Below is a small trained network, with its code and all its weights. Each question gives an input and a class and asks what happens when units are switched off, that is, made to give their printed mean instead of their output.

import numpy as np


def w(rows, s, z=0):
    codes = np.array(rows[::2]) - 128.0
    scale = np.full(codes.shape[1], s)
    scale[-1] = z or s
    return codes * scale


def f(y):
    return np.maximum(y, 0)


def log_softmax(a):
    a = a - a.max(-1, keepdims=True)
    return a - np.log(np.exp(a).sum(-1, keepdims=True))


def net(x, mask):
    res = np.array(x, float).reshape(1, 7) / 4 @ E
    y = f(res @ A[0][:, :-1].T + A[0][:, -1])
    res = res + np.where(mask, y, B[0][:, -1]) @ B[0][:, :-1]
    return log_softmax(res[-1] @ U[:, :-1].T + U[:, -1])


A, B = {}, {}
E = w([
[205,53,163,129,196,73,68,182,135],'x0',
[189,60,83,147,7,93,47,126,117],'x1',
[210,193,92,101,129,52,156,180,202],'x2',
[39,116,143,255,148,185,72,132,102],'x3',
[182,106,115,131,141,187,111,138,109],'x4',
[119,54,93,66,112,162,96,149,136],'x5',
[98,151,98,139,92,68,115,132,124],'x6',
],0.0076)
A[0] = w([
[209,115,114,87,154,60,161,203,181,109],'neuron 1',
[171,123,140,163,109,113,208,173,128,115],'neuron 2',
[122,212,84,161,91,157,138,238,158,178],'neuron 3',
[74,110,125,164,74,189,170,67,58,127],'neuron 4',
[165,101,145,222,88,123,210,78,126,134],'neuron 5',
[146,164,122,40,22,181,236,100,112,169],'neuron 6',
[117,72,214,156,180,130,165,126,79,160],'neuron 7',
[103,50,97,133,218,118,150,208,125,176],'neuron 8',
[144,116,110,147,88,194,2,214,109,252],'neuron 9',
[93,153,201,175,178,94,183,55,72,60],'neuron 10',
[40,132,74,174,124,215,64,33,142,139],'neuron 11',
],0.0085,0.003)
B[0] = w([
[255,76,35,101,192,193,135,39,214,248],'neuron 1',
[161,13,58,123,127,110,99,131,165,166],'neuron 2',
[147,75,165,125,136,63,92,200,95,206],'neuron 3',
[110,238,135,161,141,184,128,87,178,231],'neuron 4',
[109,132,159,59,146,191,174,164,114,176],'neuron 5',
[131,111,209,197,137,28,148,247,66,242],'neuron 6',
[125,137,158,148,113,119,104,196,127,211],'neuron 7',
[105,22,157,200,40,102,86,63,82,205],'neuron 8',
[105,89,168,131,119,145,97,141,113,252],'neuron 9',
[169,83,84,164,131,130,89,158,168,208],'neuron 10',
[99,199,188,134,134,163,18,46,220,254],'neuron 11',
],0.0068,0.0079)
U = w([
[73,153,214,126,108,88,102,254,96,169],'0',
[115,62,155,154,163,19,148,179,52,187],'1',
[114,179,61,106,146,157,125,76,176,6],'2',
],0.0086,0.0026)

Each question gives the input, the list of numbers given to net, and the class t.
The units are the neurons (one row each of A and B). Each row of codes is followed by its name. A weight is (code - 128) times the scale printed after its matrix; where a second scale follows, it is the last column's (A, B and U).
mask holds one flag per neuron, in row order. A switched-off neuron (its flag False) gives its mean, the last column of its row in B, instead of its output. The means were averaged over made-up inputs and are rounded, as every weight is.
A unit's drop is (log p(t) with every unit on - log p(t) with that unit switched off) / (log p(t) with every unit on - log p(t) with every unit switched off).
The circuit of an input: a set's keep is (log p(t) with only the set's units on - log p(t) with every unit switched off) / (log p(t) with every unit on - log p(t) with every unit switched off). Starting from all 11 units, units are removed one at a time, each time the one whose removal leaves the highest keep (on an exact tie, the one counted first), for as long as the keep stays at least 0.8.
circuit, biggest first: the units of the circuit, biggest drop first
top k neurons: the k neurons with the biggest drops, biggest first
drop of u: that unit's drop, to one decimal
input [4,5,5,-4,4,6,-4], class 2: circuit, biggest first => neuron 1
input [-1,-1,7,-1,2,6,-8], class 1: top 3 neurons => neuron 11; neuron 6; neuron 4
input [-8,-7,-3,-3,3,0,-8], class 0: top 2 neurons => neuron 6; neuron 1
input [-8,-8,6,6,7,4,-7], class 0: top 2 neurons => neuron 1; neuron 3
input [-6,0,5,-2,3,4,-4], class 1: circuit, biggest first => neuron 6; neuron 11
input [-8,8,8,-3,5,6,-8], class 1: circuit, biggest first => neuron 6; neuron 1
input [2,-7,5,-1,-3,2,-4], class 2: top 3 neurons => neuron 1; neuron 6; neuron 9
input [-5,4,-1,5,1,-1,3], class 2: top 3 neurons => neuron 6; neuron 11; neuron 4
input [0,8,-5,8,8,6,0], class 2: top 3 neurons => neuron 11; neuron 6; neuron 4
input [-6,1,5,-2,-4,-5,3], class 1: circuit, biggest first => neuron 11; neuron 4
input [4,-2,2,-3,-6,2,3], class 2: top 3 neurons => neuron 1; neuron 6; neuron 3
input [4,3,2,0,-1,2,-1], class 2: top 3 neurons => neuron 6; neuron 1; neuron 3
input [-5,3,1,-6,2,3,4], class 1: top 2 neurons => neuron 6; neuron 11
input [-2,2,-7,6,-4,-1,3], class 2: circuit, biggest first => neuron 11
input [-6,-3,1,-5,-5,0,-8], class 1: top 2 neurons => neuron 6; neuron 11
input [-6,-1,-2,6,-5,-5,8], class 2: drop of neuron 4 => 0.2
input [-8,7,5,-6,0,3,-3], class 1: drop of neuron 6 => 0.6
input [0,-8,7,0,0,-2,-6], class 1: drop of neuron 11 => 0.7
